Below is a small trained network, with its code and all its weights. Each question gives an input and a class and asks what happens when units are switched off, that is, made to give their printed mean instead of their output.

import numpy as np


def w(rows, s, z=0):
    codes = np.array(rows[::2]) - 128.0
    scale = np.full(codes.shape[1], s)
    scale[-1] = z or s
    return codes * scale


def norm(h):
    return h / np.sqrt((h * h).mean(-1, keepdims=True) + 1e-5)


def f(y):
    return y / 2 * (1 + np.tanh(0.7978845608 * (y + 0.044715 * y**3)))


def log_softmax(a):
    a = a - a.max(-1, keepdims=True)
    return a - np.log(np.exp(a).sum(-1, keepdims=True))


def net(x, mask):
    res = np.array(x, float).reshape(1, 6) / 4 @ E
    u = 0
    for l in range(3):
        y = f(norm(res) @ A[l][:, :-1].T + A[l][:, -1])
        res = res + np.where(mask[u : u + 9], y, B[l][:, -1]) @ B[l][:, :-1]
        u += 9
    return log_softmax(norm(res)[-1] @ U[:, :-1].T + U[:, -1])


A, B = {}, {}
E = w([
[118,58,152,134,154,163,169],'x0',
[134,55,147,185,151,3,200],'x1',
[86,125,171,116,99,137,164],'x2',
[134,151,102,186,137,155,90],'x3',
[185,144,134,89,107,123,107],'x4',
[221,162,163,116,95,188,136],'x5',
],0.002)
A[0] = w([
[37,62,155,182,139,115,180,117],'0.n0',
[1,180,151,186,71,152,171,5],'0.n1',
[201,74,81,249,168,39,126,46],'0.n2',
[143,184,176,41,46,210,50,144],'0.n3',
[147,205,118,2,134,5,111,22],'0.n4',
[49,33,175,161,192,109,169,58],'0.n5',
[241,127,174,135,153,224,151,19],'0.n6',
[77,171,79,205,69,68,129,82],'0.n7',
[240,174,180,166,71,153,188,16],'0.n8',
],0.0028,0.0017)
B[0] = w([
[69,53,176,145,17,98,224,201],'0.n0',
[145,239,178,197,63,208,201,117],'0.n1',
[174,139,189,197,231,7,55,189],'0.n2',
[137,68,127,245,171,121,138,254],'0.n3',
[66,93,191,20,145,112,109,136],'0.n4',
[78,58,130,167,28,91,168,187],'0.n5',
[173,39,176,17,97,78,164,135],'0.n6',
[140,130,202,110,196,224,123,151],'0.n7',
[200,253,199,151,34,172,42,134],'0.n8',
],0.0024,0.0016)
A[1] = w([
[132,73,131,54,147,80,198,167],'1.n0',
[164,152,124,202,247,40,94,21],'1.n1',
[73,181,4,162,153,214,53,29],'1.n2',
[144,106,61,92,152,128,42,212],'1.n3',
[243,177,166,145,92,160,118,30],'1.n4',
[98,130,185,164,234,96,111,88],'1.n5',
[70,144,102,11,128,54,119,75],'1.n6',
[70,152,173,188,77,154,221,98],'1.n7',
[89,174,18,154,163,212,74,6],'1.n8',
],0.0038,0.0026)
B[1] = w([
[84,129,93,77,188,184,82,224],'1.n0',
[236,223,109,197,146,88,152,175],'1.n1',
[52,197,43,91,51,85,51,218],'1.n2',
[69,126,156,132,128,138,217,250],'1.n3',
[163,57,168,77,30,126,169,169],'1.n4',
[206,139,82,129,123,150,174,151],'1.n5',
[158,160,234,76,184,104,72,131],'1.n6',
[81,225,144,136,86,162,154,207],'1.n7',
[87,144,4,72,91,140,29,175],'1.n8',
],0.0037,0.0016)
A[2] = w([
[230,156,99,202,191,41,132,42],'2.n0',
[198,84,162,96,74,155,150,46],'2.n1',
[228,176,92,228,208,55,90,5],'2.n2',
[251,140,166,110,30,171,90,30],'2.n3',
[81,70,133,73,139,156,144,144],'2.n4',
[71,191,149,62,213,96,83,125],'2.n5',
[95,153,169,112,113,208,136,164],'2.n6',
[169,60,135,70,160,191,189,147],'2.n7',
[77,183,3,109,106,149,13,16],'2.n8',
],0.0051,0.0034)
B[2] = w([
[185,240,45,169,142,93,116,200],'2.n0',
[149,107,47,114,100,182,136,151],'2.n1',
[217,205,65,193,171,28,206,193],'2.n2',
[126,45,94,77,98,100,225,194],'2.n3',
[154,123,124,166,184,116,115,187],'2.n4',
[202,88,177,89,86,110,93,181],'2.n5',
[198,149,120,123,111,107,92,203],'2.n6',
[107,174,73,154,143,148,75,187],'2.n7',
[3,215,69,77,95,41,63,251],'2.n8',
],0.0059,0.0028)
U = w([
[189,44,232,20,209,67,35,92],'0',
[196,100,58,141,211,233,63,24],'1',
[19,33,227,218,228,72,215,171],'2',
[11,232,34,23,42,68,21,189],'3',
[223,39,23,22,14,216,207,176],'4',
[219,214,51,219,216,2,199,236],'5',
[70,195,217,209,38,234,201,2],'6',
],0.007,0.0025)

Each question gives the input, the list of numbers given to net, and the class t.
The units are the neurons (one row each of A and B). Each row of codes is followed by its name. A weight is (code - 128) times the scale printed after its matrix; where a second scale follows, it is the last column's (A, B and U).
mask holds one flag per neuron, layer by layer. A switched-off neuron (its flag False) gives its mean, the last column of its row in B, instead of its output. The means were averaged over made-up inputs and are rounded, as every weight is.
A unit's drop is (log p(t) with every unit on - log p(t) with that unit switched off) / (log p(t) with every unit on - log p(t) with every unit switched off).
The circuit of an input: a set's keep is (log p(t) with only the set's units on - log p(t) with every unit switched off) / (log p(t) with every unit on - log p(t) with every unit switched off). Starting from the 12 units with the biggest drops (on a tie, the unit counted first), units are removed one at a time, each time the one whose removal leaves the highest keep (on an exact tie, the one counted first), for as long as the keep stays at least 0.8.
units of the circuit, in order: the units of the circuit, biggest drop first
unit that matters most: the unit with the biggest drop
k most important neurons: the k neurons with the biggest drops, biggest first
top k neurons in layer l: the k neurons of layer l with the biggest drops, biggest first
drop of u: that unit's drop, to one decimal
input [-1,-4,4,-2,5,-8], class 0: unit that matters most : 1.n6
input [-1,0,7,-7,-2,-1], class 0: units of the circuit, in order : [2.n8, 1.n6, 2.n5]
input [-5,4,1,3,-5,8], class 4: units of the circuit, in order : [1.n4, 2.n3]
input [7,-5,-5,3,1,4], class 4: 4 most important neurons : [0.n6, 1.n4, 2.n3, 1.n0]
input [-4,-2,5,2,-8,4], class 6: units of the circuit, in order : [0.n1, 2.n0]
input [-5,7,-2,-8,-7,-5], class 2: top 2 neurons in layer 0 : [0.n0, 0.n5]
input [8,-1,-7,-8,-4,8], class 1: 2 most important neurons : [2.n7, 1.n0]
input [7,-6,-1,-7,-8,-4], class 2: 2 most important neurons : [2.n8, 0.n0]
input [8,-5,3,-1,2,-7], class 2: top 4 neurons in layer 2 : [2.n8, 2.n4, 2.n0, 2.n1]
input [5,7,5,-6,3,5], class 2: units of the circuit, in order : [2.n0, 2.n5, 2.n2]
input [8,-6,6,-7,-5,0], class 6: 2 most important neurons : [1.n7, 2.n8]
input [2,6,4,6,-8,3], class 2: 2 most important neurons : [0.n0, 0.n5]
input [7,-4,7,4,2,-5], class 6: 2 most important neurons : [0.n0, 2.n8]
input [-7,-3,7,-8,4,3], class 4: top 2 neurons in layer 0 : [0.n3, 0.n8]
input [5,-4,1,-3,3,-4], class 1: top neuron in layer 0 : [0.n8]
input [-2,-7,3,2,3,5], class 4: 4 most important neurons : [1.n4, 0.n6, 2.n3, 1.n0]
input [-4,2,5,-1,3,-7], class 0: 2 most important neurons : [2.n5, 1.n6]
input [0,-1,1,1,-1,-8], class 2: 2 most important neurons : [0.n0, 2.n8]
input [-8,6,6,-3,-4,0], class 2: 2 most important neurons : [2.n8, 0.n0]
input [-1,1,-1,7,6,4], class 4: unit that matters most : 1.n4
input [8,-5,0,3,8,-2], class 1: top 3 neurons in layer 2 : [2.n4, 2.n3, 2.n7]
input [-2,-1,4,-5,-4,-8], class 2: 3 most important neurons : [2.n8, 0.n0, 0.n5]
input [-1,4,0,-3,-3,-1], class 2: 2 most important neurons : [0.n0, 0.n5]
input [7,0,-3,4,-8,4], class 6: 2 most important neurons : [1.n7, 2.n2]
input [-2,1,-4,-7,-7,2], class 0: 2 most important neurons : [0.n3, 2.n5]
input [-6,7,8,-4,5,-3], class 0: drop of 1.n6 : 0.1
input [-3,-5,2,-6,5,0], class 0: unit that matters most : 0.n4
input [-1,0,-8,-2,2,6], class 4: drop of 1.n4 : 0.2
